[-56  19 -80 -25   9 -17   3 -55  16 -84  31  48  32  -4 -48 -19 -96 -60
  33  60  23 -38 -35  85  33  24   6  -1   5 -24   9 -43 -10  -4  21] => 2
[ -19   33   16 -100   20   52   22    2   16   11   43   16  -40  -53
   -4   32  -67  -19  -33    8  -31   20   18   62   12   -2   44  -25
   17  -38   26  -25  -78  -28   43] => 7
[-49  44 -69   4   9 -21  18 -38  61 -70  -9  37 -19 -19 -76 -30 -97 -55
 -10  28  44  -2   9  81  30   8  -9  42   5 -25   2 -55  13  -4  -2] => 0
[ -43   26  -87  -16   10  -27    3  -29   15 -100   24   55   44    1
  -58  -13 -106  -65   33   72   28  -20  -28   98   35   39  -19   18
  -11  -34  -12  -34  -11   -1   35] => 2
[ -8   8  64 -41  22   3  21 -65  75   4  26   3  -2 -76 -15  27 -44 -59
 -28  24 -30  24 -82   9  -8  34  73  22 -33  57  -9 -63  -9 -64  -4] => 8
[-26  24  31 -99  20  67  38  13  33  22  29  42 -41 -54  -3  21 -52 -19
 -46  -3 -37  19  14  45 -13   8  35 -22  13 -33  39 -26 -91 -32  44] => 4
[   2   13   94   -8   14   21   42  -96   77  -24   42   20  -25 -103
   10   24  -13  -46  -49  -15  -57   27  -67   17   10   34   60   30
  -28   36   -9 -109   -5  -52   -1] => 6
[-12  30  34 -61  30  57  38  18  39  24  16  35 -51 -57 -10  27 -56 -23
 -54 -10 -48  21  33  35   5 -12  48 -18  39 -57  30  -1 -69 -29  40] => 4
[ -7  -1  46 -46  11  -5  26 -60  59  -9  35  21   0 -78 -14  24 -35 -61
 -19  32 -51  21 -80  12   5  37  55  10 -21  44   7 -58 -13 -58   6] => 10
[-32  48  40 -95  27  79  41  32  56  20  12  25 -40 -42  -5  39 -62 -14
 -49 -21  -2  21  12  47  -6 -10  35 -10  23 -45  56 -14 -73 -19  14] => 4
[-10  32  33 -63  35  55  35  25  51  40  25  30 -53 -50  -6  19 -54 -21
 -67 -13 -44  22  41  45  11  -7  49  -5  27 -59  44 -17 -79 -25  40] => 9
[  -2   17   91  -15   20   33   50  -82   90   -7   19    7  -16 -103
   -1   27  -21  -42  -48  -18  -40   38  -71   12    3   26   71   41
  -33   46  -13  -88    0  -54   -1] => 8
[-24  15  40 -95  12  67  42   0  33  23  29  40 -52 -53  -8  26 -45 -23
 -46 -19 -42  19  31  40  -1   0  48 -16  10 -40  38 -28 -98 -25  32] => 7
[ -25   21   21 -103   15   63   39   14   28   17   29   45  -51  -61
   -9   21  -49  -18  -44    8  -51    9   15   34   -4    4   53  -20
   14  -29   41  -25  -83  -35   55] => 4
[-28  27  37 -97  33  82  32  27  38  14  14  17 -29 -40  16  44 -64 -17
 -42   2 -12  13   9  49 -11   1  47 -22  16 -47  53 -16 -75 -36  19] => 8
[ -9  29  96 -22   6  17  33 -70  95  24  33  18 -20 -90 -14  21 -37 -50
 -54 -35 -16  22 -59  24   7  22  62  50 -17  49   8 -94 -15 -48 -10] => 0
[-29  18  30 -97  34  68  49  10  29  22  23  29 -51 -58  -6  23 -47 -19
 -41   7 -39  19  31  43   3   6  41 -20   7 -20  39 -32 -83 -33  47] => 3
[ -17   46   23 -102   23   50   29   16    7   14   40   21  -34  -52
  -12   32  -75  -21  -38   24  -32  -18   31   65   23   -9   50  -14
   22  -39   38  -36  -87  -29   50] => 1
[ -28   24   48 -107   12   70   46   12   35   28   30   28  -59  -43
   -1   23  -43  -24  -50    2  -43    7   30   36    6    3   52   -8
    4  -24   45  -35 -108  -25   42] => 1
[ -52   10  -71   -7   27  -26   11  -34   41 -108    5   50   29   -4
  -68  -11 -109  -65   33   68   27   -7  -12  104   36   30  -12   37
  -11  -27   -7  -41    8    7   18] => 3
[-58  40 -81  -7  17 -41   6 -32  39 -70  -2  28  -6 -10 -69 -33 -91 -56
   1  59  29 -20   2  85  32  16 -13  22   3 -26   1 -53  -3  -6   7] => 10
[-36  19  42 -94  27  64  25  18  27   6  41  25 -35 -32  21  42 -55 -24
 -39  23 -26   2   6  49 -11  10  34 -31  24 -48  54 -29 -85 -36  22] => 6
[ -6  17  64 -24   7 -20  22 -62  43 -17  48  18   4 -71  -5  35 -29 -44
 -24  16 -51  12 -79  15  15  37  69  27 -31  54   0 -87 -22 -62  34] => 2
[-11  34  80 -19   2  -8  44 -58  73 -13  22  15 -15 -78 -13  26 -22 -42
 -41   5 -27  18 -75  10  15  26  60  44 -31  69 -11 -96  -3 -48   3] => 4
[ -43    1  -68  -11   21  -21  -10  -38   25  -97    9   48   58   -2
  -63  -15 -105  -70   25   71   25  -38  -31  104   29   32   -8   28
  -18  -39    1  -36   -4   -6   16] => 8
[ -3  12  88 -18   2  18  44 -88  88 -15  28  26 -28 -98  -8  18 -10 -58
 -45 -15 -47  28 -75   9  -3  32  54  30 -27  56  -6 -95  -7 -53 -12] => 4
[-19  21  36 -91  28  71  38  17  23  19  33  13 -31 -55  -2  35 -60 -19
 -51  15 -32  10  19  49   9 -13  47 -23  16 -48  29 -40 -78 -35  36] => 5
[ -19   31   24 -104   31   64   37   25   22   21   28   16  -43  -57
   -5   33  -69  -18  -49   28  -31   -9   25   48   12   -9   54  -23
   15  -52   35  -31  -83  -40   38] => 8
[-23  16  24 -99  16  68  34  19  26  24  25  42 -41 -47   0  29 -55 -25
 -44 -12 -37   7  20  34  -5   2  50 -17   8 -32  56 -38 -93 -37  49] => 2
[-53  32 -79 -18  29  -3  26 -39  55 -75  -1  39  10 -13 -68 -27 -94 -49
   6  33  34 -22 -19  86  35  12  17  37 -14 -17  -5 -37  -3   5   6] => 8
[-35   8  39 -95  14  81  42  18  40  30  25  42 -42 -49  -1  31 -56 -19
 -37  -9 -32  21  16  29  -9   4  65 -15  15 -41  62 -15 -98 -30  53] => 2
[-45  36 -68  -5  20 -27   9 -39  43 -80  -3  34 -12 -13 -58 -27 -98 -62
   1  53  28 -15   0  80  32  17   2  27   8 -43   1 -50  10  -9   8] => 6
[-31  36  10 -97  22  38  28  18   7  13  43  19 -33 -48   2  31 -63  -6
 -37  30 -26 -10  20  67  20  -2  39 -34  24 -44  47 -40 -88 -34  39] => 10
[ -1  28  63 -23   7  -9  41 -53  60 -11  31  20  -3 -69  -5  35 -24 -38
 -27 -11 -42  30 -77  10  15  27  68  49 -32  64   3 -91 -13 -50  27] => 2
[ -25   43   43  -90   19   67   35   25   33   20   34   26  -43  -34
    3   31  -62  -25  -51   -7  -17   -3   20   59   -2   -2   33  -10
   14  -41   56  -36 -101  -20   22] => 1
[   1   16   89  -15    9   29   40  -84   93   -2   41   24  -26  -94
   -4   18  -17  -46  -54  -21  -53   29  -60   27   -6   25   57   47
  -32   47   -6 -107  -22  -33  -12] => 1
[ -29    2   40 -100   14   81   39    4   45   32   29   33  -53  -56
  -11   24  -50  -28  -52  -13  -34   30   27   36   -5    1   47  -10
    7  -41   54  -31  -94  -32   37] => 0
[ -9  25  21 -55  47  50  36  21  28  27  17  22 -57 -48  -5  26 -52 -28
 -57   6 -42  26  48  43   6  -9  39 -21  34 -50  27  -5 -68 -33  36] => 3
[  9  36  63 -30   9 -26  26 -70  55 -10  41  14   2 -81  -6  19 -32 -39
 -28  14 -33  22 -75  31  25  40  83  40 -33  58   6 -87  -3 -50  23] => 9
[-50  10 -90 -21  10  -5   6 -53  18 -88  30  59  30  -3 -49 -25 -95 -64
  26  55  16 -31 -28  81  32  24  -1  -1  -4 -31  -9 -45 -11   4  20] => 2
[  5  15  64 -45   4  -1  24 -71  63  -8  33  22  -6 -79 -14  25 -37 -70
 -24  17 -47  11 -75  10   7  40  63  30 -28  56 -11 -69 -12 -59   1] => 1
[ -3  -5  63 -49  21  10  23 -80  74  -8  19   5   1 -88 -15  25 -41 -64
 -17  25 -44  28 -76  14   4  38  71  21 -29  50 -10 -55   2 -67   7] => 8
[ -41    9  -75  -30   11  -34    0  -54   11 -112   29   52   36   -9
  -54  -26 -108  -73   25   79    7  -38  -34  103   35   27    0    3
    1  -40   10  -55   -1  -20   18] => 5
[-23  27  26 -93  34  60  34  13  16  10  44  21 -42 -63  -7  41 -58 -19
 -34  31 -39   5  22  55  13  -2  48 -23  23 -45  39 -24 -74 -34  52] => 3
[  -3    2  101  -19    7   35   39  -78   97   -1   31    9  -11  -86
   -1   23  -18  -50  -48  -17  -38   40  -78   18   -5   23   56   39
  -35   44   -1 -106   -7  -41  -18] => 5
[-20  24  38 -79  28  69  40   9  44  28  34  30 -39 -55  -6  39 -68 -21
 -57 -33 -23  32  24  45  12  -7  54  -9  23 -53  42 -16 -86 -37  36] => 0
[ -64   40  -55  -11   22  -17   16  -28   52  -73   -3   27  -18  -15
  -77  -19 -102  -62    5   50   38  -27    5   89   42    6   -5   32
    5  -16   15  -54    6   -5   15] => 3
[-25  33  18 -94  24  62  28  12   9  17  47  21 -41 -57  -8  36 -68 -18
 -38  10 -36  11  22  54  -3  -8  39 -37  22 -49  26 -27 -89 -28  41] => 7
[   3   25  105  -26    1   16   42  -72   74    9   33   27  -19  -85
   -4   13  -26  -54  -51  -15  -46    7  -53   25   11   29   58   44
  -25   55    6 -101  -33  -44    3] => 1
[ -47   30  -82  -31   12  -33   10  -58    9 -102   24   51    4  -16
  -55  -29 -108  -67   27   50   10  -29  -11   92   31   26   -2    3
    4  -35  -13  -52  -11  -11   13] => 7
[ -9  45  97 -29  10  12  48 -66  86  12  23  14 -18 -89  -6  13 -31 -46
 -41 -29 -23  28 -74  13   8  32  52  40 -19  59  -9 -81 -12 -50   5] => 4
[  -1   15   94  -11   12   21   41  -79   94   -5   34   14  -21  -92
   -3   19   -8  -50  -49  -12  -45   35  -68   23   -5   34   52   37
  -36   51    8 -105  -12  -40  -10] => 9
[   1    7   93  -13    3   31   48  -81   85  -11   31   30  -18  -91
   -3   18  -16  -49  -51   -4  -55   29  -61   20   -3   27   57   47
  -34   50   -2 -107  -17  -35   -7] => 1
[-52   3 -94 -14   4 -20   8 -62   4 -83  37  57  45  -4 -51 -29 -82 -57
  28  71  14 -54 -32  98  50  20 -16 -13   7 -28   3 -47 -12   5  10] => 10
[-50  27 -68  -7  13 -22  18 -32  40 -80  -7  44  -1 -23 -71 -30 -96 -59
   0  50  24 -25  12  86  39   9  -8  28   5 -32   7 -53  -2  -4   8] => 10
[-11  28  82 -31   7  13  36 -75  86  19  32  12 -16 -82  -7  15 -37 -46
 -40 -18 -25  31 -64  22  10  27  57  33 -22  55   5 -97 -18 -50   8] => 2
[-27  36  43 -91  38  70  37  25  39   8  29  25 -32 -40  11  38 -64 -26
 -39   0 -15   3   7  47  -3   6  38 -14  23 -54  50 -16 -76 -29  16] => 6
[-12  22  24 -69  34  40  29  15  10  22  37  31 -27 -43  -1  16 -62 -18
 -56   7 -47   0  21  46   8  -6  57 -27  27 -59  33 -21 -84 -44  46] => 5
[ -20   11   29 -108   19   66   42   10   27   23   21   28  -54  -52
    1   19  -51  -24  -50   10  -41    8   29   42    9    6   58  -19
    3  -35   44  -30  -97  -43   49] => 8
[-33  17  45 -84  33  69  37  14  39  14  35  16 -39 -38  11  36 -57 -23
 -43   5 -16  14   3  49 -13   2  34 -22  17 -49  60 -32 -87 -32  16] => 6
[-28  11  43 -97  19  76  46   5  31  23  21  31 -48 -58  -7  25 -48 -26
 -36 -19 -39  19  22  33  -6   4  51 -17  10 -36  41 -15 -93 -30  37] => 7
[ -43   23  -75  -14   17  -35    5  -30   37 -100   11   48   37   -5
  -67  -17 -107  -65   24   70   29  -10  -15  108   39   35  -10   38
  -16  -32   -4  -47   -2    2   26] => 9
[ -50   13  -77  -10   20  -27    6  -24   40  -95   11   48   32   -3
  -70  -15 -113  -60   18   82   24  -24  -23  101   30   24   -1   38
  -13  -40   -6  -42   -7   -2   20] => 8
[-49  41 -73  11  11 -50  -2 -35  23 -70  -5  27 -13  -4 -74 -38 -93 -67
   5  60  23 -21   9  82  26  15 -11  25   8 -33 -10 -46   2  -3  13] => 7
[ -8  32  27 -49  36  57  29  16  43  33   4  24 -48 -50  -4  24 -55 -28
 -52 -21 -33  34  42  31   4  -8  57  -5  35 -53  30   5 -61 -29  43] => 2
[ -45    8  -78  -16   15  -21    0  -35   32  -94   15   47   56    9
  -64  -20 -106  -64   23   68   30  -18  -38  101   38   27  -14   22
  -18  -25  -11  -45    3    4   15] => 5
[ -24    4   19  -99   18   69   48   14   26   17   28   40  -45  -57
   -2   20  -46  -15  -46   -1  -47   13   33   46    8   -1   46  -17
   12  -49   51  -32 -101  -27   43] => 10
[-16  31 101 -22  28  10  36 -73 104  25  27   6 -21 -86 -16  17 -28 -50
 -49 -29 -24  21 -61  24   9  25  47  47 -22  67   2 -94  -7 -49 -12] => 3
[-20  31  21 -96  20  48  24  12   5  14  47  15 -40 -51 -13  40 -60 -20
 -33  18 -35  13  22  48   4  -5  49 -26  14 -52  26 -21 -91 -27  43] => 7
[  -6    2  101  -14   10   34   51  -85   97    2   34    7  -14  -94
   -3   17  -17  -50  -50  -22  -43   38  -81   17    0   23   49   34
  -29   45   -3 -108  -11  -51  -12] => 5
[-56  42 -81 -12   9 -11  23 -45  30 -82  13  45   9  -4 -63 -32 -85 -56
  20  30  33 -37 -18  90  46  20 -15  21  -7 -16 -16 -43  -7  18   7] => 7
[ -37   13  -77   -9   23  -34   10  -27   27 -106   15   54   48   -4
  -63  -23 -104  -67   25   81   18  -11  -22  114   32   42  -22   31
  -17  -32   -1  -44   -7   -1   28] => 9
[-10  39  89 -32   6   2  38 -67  89  26  29  18 -14 -74  -1  15 -39 -48
 -47 -24 -18  20 -67  19  15  31  55  34 -20  66   5 -97 -19 -55  -1] => 2
[ -50    8  -72   -8    5  -30   -4  -34   37  -95   28   52   41   -3
  -73   -9 -105  -57   18   65   35   -9  -25   98   33   28  -17   37
  -14  -26  -11  -38   -1   -4   21] => 0
[ -7  32 103 -28  15  25  40 -68 103  29  16  12 -17 -91  -7  17 -39 -48
 -53 -32 -22  20 -63  18   7  22  69  51 -19  49   3 -86 -12 -53  -6] => 8
[-32  38  41 -91  14  83  42  27  50  16  11  32 -44 -41   0  31 -66 -28
 -43 -12  -2  16   9  47  -9  -6  26 -18  28 -43  62 -22 -72 -23  15] => 4
[ -8  21  70 -33  -1 -18  26 -59  63  -7  28  20  -4 -71 -12  26 -25 -39
 -24  -4 -43  22 -81  13  11  28  64  50 -28  64   5 -90  -5 -49  26] => 4
[  8   9  86 -31   7  -6  35 -64  50 -14  39  13  15 -75  -2  29 -24 -43
 -38  12 -44  22 -85  17  18  28  82  35 -36  51   6 -89 -13 -59  17] => 5
